Each row has a name. After each piece below comes the name of the row it's from, unless a question asks for something else. Each question is about the rows just above it. Places in a row count from 1.

j500: [ 54  -7  14  30  58   0 -96  -4  38 -28  33 -20 -28 -28 -35 -53   0  93
 -69  47  70 -40 -27 -26  -1 -50]
j535: [ 38  -7  14  30  53 -28 -96  -4  38  23  33 -20 -28 -28 -31 -56 -72  63
 -81 115 -12 -71  37 -17   4 -54]
j244: [ 54  -7  14  30  53   0 -96  -4  38 -28  33 -20 -28 -28 -31 -56 -72  63
 -81 115 -12 -71  37 -17   4  37]
[ 38  -7  14  30  53 -28 -96  -4  38  23  33 -20 -28 -28 -31 -56 -72  63
 -81 115 -12 -71  37 -17   4 -54] is in which row? => j535
Count of [0] in j500: => 2
Count of [-28] in j535: => 3

j623: [-10 -50  75  55  -1  -1 -30 -18  24  11   4  -9  13  -7]
j532: [ -9 -46  70  51  -2  -2 -26 -15  21   6   3  -8   9  -8]
j964: [-54   0 -54  -7  91 -16  47  18 -32 -31 -88  29  70  77]
j48: [ 22  34  24  18  -6  43  41  60  56 -14  13 -56  35 -39]
j118: [ 39  -4  16 -25  11  48  -5   9  19   6  49  61   6 -54]
j712: [ 12  24  -2   2  10  21  41  26  34 -30   6 -15  27 -14]
j131: [ 15  -1  70  20  32  86  -1  28  24 -56 -15 -29  69 -59]
j150: [ 21  -2   9 -11  -1  28  11  14  10 -74  24  29   0 -39]
j933: [  0 -26  60  28   0   3 -11  -1  43  17  15 -17  18  -6]
j678: [-37  -1 -40  -7  59  -9  41 -43 -29 -43 -65  22  46  44]
j778: [-30  -1 -28  -9  73 -25  29 -46 -19 -51 -56  33  59 -30]
j629: [ 18  46   0  17 -15  18  61  63  64   5  16 -59  24 -20]
Row and place of [-28] in the named rows: => j778, 3
Count of [20] in j118: => 0
[63] is at row and place => j629, 8
Times [59] occurs in j778: => 1
[19] is at row and place => j118, 9
Times [-30] occurs in j778: => 2

j742: [-41 -56  30  33  15   1  -3 -25 -12   1 -33 -12 -12 -15  50]
j417: [ 18 -33  12  33 -26 -62  14 -10  -5  -2 -71 -29  20 -79  25]
j43: [-41 -36  30  33  15   1  -3 -25 -12   1 -33  11 -12 -15  50]
j179: [ 45 -57  14  -8  33  -9  51 -18 -57  14 -72 -58 -25  -4  49]
How many times does j179 hold [-57]? => 2
Count of [-12] in j742: => 3
Row and place of [-72] in the named rows: => j179, 11

j787: [-26 -43  75 100 101  91 -16 -17  88 -48 -22  94  96 -10  59]
j288: [ 39 -32 -22 -12 -19 -23  24  25  -5 -15  80  12  25  -2   7]
j257: [ 50 -15 -47 -56 -57 -59  60  41 -50 -16  52 -54 -46   1 -28]
j960: [-117   38  -40  -57  -52  -53  -81  -79  -56   36  -98  -58  -37   32
  -39]
j703: [ 36  -7  12  16  -5   4  56  33  13 -12  41  14  26  14  24]
j811: [-67  19  64  76  76  74 -65 -49  69  18 -63  14  26  14  24]
j174: [-67  19  26  76  76  74 -65 -49  69  18 -63  73 -33   8  34]
j612: [ 39 -32 -22 -12 -19 -23 -34  25  -7 -34  34  -7 -24 -30   0]
Where in the named rows is [33]? => j703, 8
How many times does j612 hold [-35]? => 0

j966: [-105   82   54  -47]
j27: [ 85 -86 -92 -91]
j668: [-105   82  -87  -46]
Row and place of [-46] in the named rows: => j668, 4
[-87] is at row and place => j668, 3
Row and place of [-91] in the named rows: => j27, 4
Row and place of [-92] in the named rows: => j27, 3
How many times does j27 hold [-92]? => 1

j890: [ 10  14   3  15 -20  35   9]
j763: [-109  -32   45 -100  117 -101 -109]
j567: [ 118  -32   45   43  117 -101 -117]
j411: [-109  -32   45   43  117  -33   39]
j358: [-109  -32   45   43  117 -101  -52]
How many times does j763 hold [-108]? => 0
The row with [ 118  -32   45   43  117 -101 -117] is => j567
[-20] is at row and place => j890, 5
How many times does j763 hold [118]? => 0

j348: [  0 -21   2  25   2  -8 -13 -18  26  -8  28  26  -3 -13  26   7   6  -2]
j511: [   4   16    4    4   -9    6  -32  -33   49  -27  -89   28    2  -15
   15   -8 -104    6]
j504: [ 50  17  35  40  23   1   0 -14  34  -1  88  21 -31  65 -35  50  65   4]
j382: [ 50  17  35  40  23   1   0 -14  34  -1  88  21 -31  65 -35  50 -27   4]
j185: [ -5 -20  14 -40   0  -1 -26  56  56 -41  35   2 -26 -32  45   2  31 -18]
Count of [-2] in j348: => 1
Where in the named rows is [-3]? => j348, 13
Row and place of [25] in the named rows: => j348, 4

j202: [ 24  -2  53 -24 -14  16 -17   1  13   1  -3  -1   9   4  19  15  15 -24
 -36 -17 -12  24  -9  11]
j883: [ 24  15 -15 -24 -14  13 -17   1  13  13  13  -1  13   4  19  15 -17 -24
 -17 -17 -12  24 -18 -17]
j266: [  3 -37  35  -7  47 -18  23   3  27 -20  80  39 -71  12 -14 -35   2   1
  44 -13 -17  -5  26   6]
j264: [  2 -32  17  -7  30 -23  -6 -10 -16 -11  93  14 -53  22  12  32   4 -31
  -2  -1  28  18  -5   1]
j498: [  3 -37 -16  52  47 -18  23   3  52 -20 -16  39 -71  12 -14  52 -16 -16
  98 -16 -13 -41  52  62]
Count of [15] in j883: => 2
Where in the named rows is [-31]? => j264, 18
How many times does j264 hold [-10]? => 1
Row and place of [-36] in the named rows: => j202, 19
Count of [52] in j498: => 4
How many times does j883 hold [-17]? => 5

j559: [ 24  26  40  32   5 -14  -4  22  47  31 -36 -96 -89 -23  41  60  45  17
 -20 -41 -21  13  26  10 -96   9  19  15  10 -63  26 -36  14  25]
j527: [  15  -21  -39  -19   16   27   11    4    9   19   15  -18  -64  -26
  -36   16   33   25   32   40   31    6  -13   -3   25   46   27  -38
 -101  -88  -18  -95   59   42]
j580: [   2  -12   -1   29   46   23  -46 -100  -82  -10   47   56   40   10
  -25  -40  -16   15   25   11    5   13   20   12  -21  -67  -77  -31
   19   31   24   31   41   30]
j909: [  57   40    7  -26  -40  -15   18   26   12    2   10  -28  -28  -24
  -24  -77  -28  -24   32  -24  -28   43   29    0  -12    7   30   45
   19  -47 -102  -82   -6   48]
How many times does j909 hold [-24]? => 4
Row and place of [-25] in the named rows: => j580, 15
Count of [26] in j559: => 3
Times [-96] occurs in j559: => 2
Count of [7] in j909: => 2

j589: [ 18 -57 -39 -27 -37   6 -29 -12]
j721: [ 51  10  16   1 -47  29 -33  22]
j322: [ 30  42 -17  21 -23  42  24 -48]
j587: [  7 -49  -4 -55  -5  -9  20  -3]
j452: [ 94  49  -2  16   4  31 -47  16]
j50: [  3  12 -46  -5  -7 -17 -14  23]
j639: [ 9  0 20 10  7 13 22 23]
j971: [-3 14  7 22 16  8  4  1]
j932: [ 12  28 -28  14   1  20 -26   4]
j942: [ 38 -11 -31   3 -44 -38 -53 -37]
j59: [ 94  49  -2  16 -60  31 -47  16]
[-55] is at row and place => j587, 4
The row with [ 18 -57 -39 -27 -37   6 -29 -12] is => j589

j289: [  79  -17  -35  -16 -102   21   -9  -10]
j205: [-31  33  11  -6   3  28 -44  10]
j13: [-10  -2  11  -2  10   4   2  -1]
j499: [-38  16  32   4  29  -8  -8   8]
j494: [ 25 -38  29  29  -9  29  25 -14]
j750: [-52  38  37 -21  29 -10 -27  18]
j650: [-26  28  20 -37  13  15 -16  20]
j992: [-10  23   1  33  -9 -55 -38  -5]
j718: [ 25 -38  29  12 -19  48  91 -14]
Times [29] occurs in j494: => 3
[32] is at row and place => j499, 3
Where in the named rows is [-17]? => j289, 2

j450: [ 29  38  34 -22 -51 -43  12 -42]
j486: [ 59  17  11  -3 -56 -10   9  -9]
j744: [ 50  39   1  26 -19 -40  14 -70]
j897: [ 29   3  26  37  27 -43  12 -42]
j326: [ 54   7  38 -23 -62  -2  14  -8]
j360: [ 24  -1  18 -27 -63  25   7 -53]
j460: [78 59 -4 25  0 59 59  0]
j835: [ 38  39   5 -16 -61 -15   7 -27]
j15: [ 38  -3   2  33 -66  -4  25 -11]
j196: [ 58 -16  16   9 -21  15   9 -79]
j891: [ 38   5   5  60 -17   4   5   4]
j334: [ 33  -4  20  -2 -32   3  10 -83]
Times [-16] occurs in j196: => 1
[-22] is at row and place => j450, 4
Where in the named rows is [-83]? => j334, 8
How many times does j891 hold [60]? => 1
Count of [59] in j460: => 3
[-53] is at row and place => j360, 8

j730: [-37 -77 -34 -64 -83  46 -50 -13  58  30]
j541: [ 83  42   8  87 -13 -87 -47 -84  83  57]
j953: [-85 -52 -43 -72  10  60 -85 -30 -49 -20]
j584: [ 69  42   8  87  64 -87 -47 -84  83  57]
j745: [-34  34  59  16 -34 -78  23   8 -86  63]
Times [-84] occurs in j541: => 1
[-37] is at row and place => j730, 1

j503: [ 50 -48  -1  70 -15  63  50]
j138: [49 49 -3 49 49 49 -3]
j211: [ 50 -44 -11  76 -12  68  30]
j71: [ 50 -51   2  73 -28  83  26]
j675: [ 49 -47  -3  89  -5  86  34]
j888: [ 50 -51   2 -51 -28 -51  13]
j632: [ 50 -48  -3  70 -15  63  40]
Times [49] occurs in j138: => 5
Times [-51] occurs in j888: => 3
Row and place of [-12] in the named rows: => j211, 5
Count of [-44] in j211: => 1

j534: [ -7   9  23  26 -26 -32  92 -18  32 -40 -46  71  30 -29  30  36  -1 -25
 -22  20  19  32 -84 -27 -63  26  81  14  -7  22  26  -2 -50 -45   8 -34
  -4 -19 -17  11  29 -60   2 -33  16  65  19  50  19 -68 -44  76  35  64
  35 111  -2 -10  23 -16 -33   0]
j928: [   9   -9   27    6   10    1   77   -2    1    6    3   33   27   -6
    2   40   28  -13  -25  -39   -6   54  -84  -27  -92   54   35  -27
   -2  -23  -18   52  -47  -61   58   10   -3  -19  -17   19  -18  -92
    7   -2   -2    8   22    2    2 -100  -78   42   63   45   71   56
  -43   28   59  -43  -12   20]
j949: [ -9  47 -22   9  41 -33  77 -51  47 -42 -34  53 -23  -7  34  65 -14 -21
 -73   4  10   1 -62 -11 -48 -32  55  43  50   1  41 -19  -5 -43  27  12
  -9 -58 -28  15  53 -28  54 -50 -20  55   6  74  21 -47 -13   1  61  37
  19  78  16 -10  17 -28 -46  40]
j889: [-16  17  24  29 -17 -22  90 -20  36 -43 -48  74   8 -31  34  34  -5 -24
 -22  20   8  28 -80 -24 -58  15  85  23  -2  20  34 -13 -45 -42   8 -33
  23 -30 -11  11   8 -49   9 -22  16  72  19  56 -22 -58 -39  70  36  36
  34 114   3 -15  16 -18 -40   8]
j152: [-68  39  36  31  75 -24  60  -9  38 -26   7  42  46 -38  57  15  42   0
 -14 -34  14  28 -29 -21 -52  -4  53  33  16 -44  20 -30 -16 -31  54  26
 -34 -22 -56  -1  74 -39  45 -59 -42  32  -7  62  24 -77   8   8  40  24
  22  74  24  11  45 -13 -18  23]
j941: [ 34  45  -6 -31  26 -11  36 -73  70 -70  30  52  78  24  20  95  34 -26
 -79  24 -18  46 -18  -1 -66  -1  -4 -22  54 -23  11  15 -38  -6  81  13
 -60 -19 -26  -8  31 -23  24 -30 -40   0 -15  52  20 -86  -3   5  29   2
  31  59  50  -7  32 -11 -26  39]
j910: [-58  21  33  16  21   4  59  -6  36 -31  25  38  41 -41  59  15  68  -1
 -15 -41   3  30 -12  31 -62  20  26  22   3 -59 -14 -20 -31 -22  57  30
 -41 -54  49   8 -42 -14  46 -45 -40  27  13  -7  74 -49 -36  19  32  43
  90  72  -4  45  69 -19 -43  58]
j269: [-58  21  33  16  65   4  59 -60  69 -31  25  38  41 -41  59  15  68  -1
 -15 -41   3  30 -12 -27 -62  20  26  22   3 -59 -14 -20 -31 -22  57  30
 -71 -54  49   8 -42 -14  46 -45 -40  27  13  -7  74 -49 -36  19  32  43
  90  72  -4  45  69 -19 -43  58]
j948: [ 20  12 -29 -22  -4  19  82 -53  52 -76  -8  61  41 -13  45  71  30 -31
 -75  16  -8   0 -25 -24 -63  12   8  25  22 -13 -19  -8 -47 -17  55   1
 -27  -3 -56  -9  70 -40  41 -67 -50  28  -3  38  35 -91   8  25  26  30
  39  80  12  37  71  -4  -6  10]
j785: [-68  39  36  31  75 -24  60  -9  38 -26   7  42  46 -38  57  15  42   0
 -30 -34  14  28 -29 -21 -52  -4  53  33  16 -44  20 -30 -16 -31  54  26
 -34 -76  56  17 -38  -6  50 -41 -22  46  17  19  67 -29 -41  15  43  47
  73  79   5  17  40 -26 -62  65]
Count of [21] in j910: => 2
Times [-22] occurs in j889: => 4
How many times does j941 hold [27]? => 0
Which row holds [-58  21  33  16  65   4  59 -60  69 -31  25  38  41 -41  59  15  68  -1
 -15 -41   3  30 -12 -27 -62  20  26  22   3 -59 -14 -20 -31 -22  57  30
 -71 -54  49   8 -42 -14  46 -45 -40  27  13  -7  74 -49 -36  19  32  43
  90  72  -4  45  69 -19 -43  58]? => j269
Times [-31] occurs in j889: => 1
How many times does j889 hold [9]? => 1

j22: [ -1 -14 -17 -28  31  38   5 -11  -1  -1 -10  39  22  -4]
j848: [ 17   9 -10  13 -30 -22 -17  12   3  15   8 -32 -19  -9]
j462: [  8  -9  36 -21 -85 -73   4 -32 -33  26 -38  -9 -23  51]
j682: [-24 -19 -22 -52 -65 -22 -19 -30 -21  47 -39  17  25  18]
j397: [ 17 -13 -29 -39 -38  -2 -19 -16  -9  36 -23  12  -2   1]
j87: [ 16   0 -30 -15 -42 -12 -27   0  -1  34  -7 -15 -13  -9]
j186: [-15 -15  32 -32 -74  26   7 -36 -33  26 -43   8 -14  49]
j665: [ 24  -3 -19 -22 -95 -53 -31 -12 -16  54 -24 -30 -30  11]
Count of [27] in j186: => 0
Where in the named rows is [-85]? => j462, 5
[7] is at row and place => j186, 7
[16] is at row and place => j87, 1
Row and place of [54] in the named rows: => j665, 10

j507: [ 48  21 -55 -80  55  82  48  24  27]
j164: [  0  43  20   1  80 -46 -22   5 -33]
j161: [ -2 -23  29  72  -2  29  -4  63  29]
j75: [-11  -5 -33  57  82  81 -17 -54  51]
j310: [-84  -5   3  -9  71  30 -42  58 -52]
j134: [-42  22 -85 -85 -42  -9 -27  10  -7]
j945: [ 45  16  47  58 -72  16 -53  16  -6]
How many times does j945 hold [16]? => 3
Times [82] occurs in j507: => 1
Times [-85] occurs in j134: => 2
How many times does j161 hold [29]? => 3

j634: [  2 -11 -26 -12 -22  -4   3  70   6   9   6 -12 -30 -20  -9  42  14   0
  25  -8 -35 -29  21 -31  -4  11  -2  22  13 -53 -30   6 -10   6   4   0
  -2  -8  -7   3 -21   6  16  42 -11  -7  53 -11  -2 -13  22  15 -16  24
 -46]
j588: [ -6   0   9 -22  42  -5 -20  10  -3 -32  -9 -29  -5   5   4 -51 -30   3
  41   8  -5  46   3   7  40  27 -17 -78  -9  11  11 -13 -29   6  -7  20
  20   8   9 -14   9   4  46 -21   5  12  10  -7  70 -35  -6  15  -8 -13
 -16]
j660: [ 28 -47 -23  21 -37 -13 -18 -25  16  22 -19 104  16 -12  -9   5   0  -6
  20 -42 -16  26  -1  -2   5 -16 -31 -11 -24 -28 -14   9  19   5  35  66
  15 -13   8  34   9   7  46  -7 -19  -6 -92 -13  66   9  34   5  18 -33
  23]
j974: [ 23 -10 -37  13  13  16   7  17 -23  43 -52  -9  36 -24  -4 -38 -20  -7
 -64 -26 -37  41 -26  -3  23  16  21  -9  -8  39 -31 -18 -25   9  11 -11
  -8  31   8  10 -36  -6 -12 -19 -11  -5 -59   4  27 -38 -10   2   8  28
 -33]
j561: [-42  38   0 -14 -22  -2 -13  28 -36  22  35 -14  -7  14  -8 -38   3  -5
 -63   8 -31  36  -5   5   6  13  -6 -32  -8 -16  -6  -8 -16  -1 -19  65
 -23 -12   3   5  -1  -7  16  19  26   0  10 -10 -69 -30 -18  -6 -36 -34
  -9]
How many times does j634 hold [6]? => 5
Times [23] occurs in j974: => 2
Times [11] occurs in j974: => 1
Count of [-33] in j974: => 1

j403: [ -6  -2 -43  -2  -2  -6   2   6  -6  -8  16]
j659: [ -42  -42   -6 -110    1   -4  -19   62   60   -9   20]
j826: [  1  15 -63 -41  19   1 -62 -62   1 -62   1]
How many times does j403 hold [-6]? => 3
Count of [-2] in j403: => 3
Times [-63] occurs in j826: => 1
Row and place of [2] in the named rows: => j403, 7
Where in the named rows is [15]? => j826, 2
Count of [-42] in j659: => 2

j914: [ 10  48 -84 -53  35 -41 -63  10 -49  92  46 -70  76  17 -60  12]
j120: [ 20  20 -43  -4  20 -21  23  21  23  -4  31 -32  23  20  23  23]
j140: [-27 -23  -3  22 -15  19   3 -28  21  24 -18   2 -15 -26  13 -19]
j393: [-14  12  41  46 -22  -9  30 -16   7 -22 -19  20   5 -21   7  24]
j755: [-46   9   7  27 -30  -5  13 -50  45  46 -23  -7  24 -52  -4 -65]
[-32] is at row and place => j120, 12
[-5] is at row and place => j755, 6
How many times does j120 hold [20]? => 4
Times [10] occurs in j914: => 2
Times [23] occurs in j120: => 5

j144: [-109   89 -109   89  101]
j461: [-59 -58 -58  65 -59]
j46: [  87  -53 -108  -82  -81]
j290: [ -59  -95 -118  102  -18]
Count of [-59] in j461: => 2
Row and place of [-81] in the named rows: => j46, 5
Count of [-109] in j144: => 2
Count of [-58] in j461: => 2
Times [101] occurs in j144: => 1
Row and place of [-108] in the named rows: => j46, 3
Where in the named rows is [101]? => j144, 5

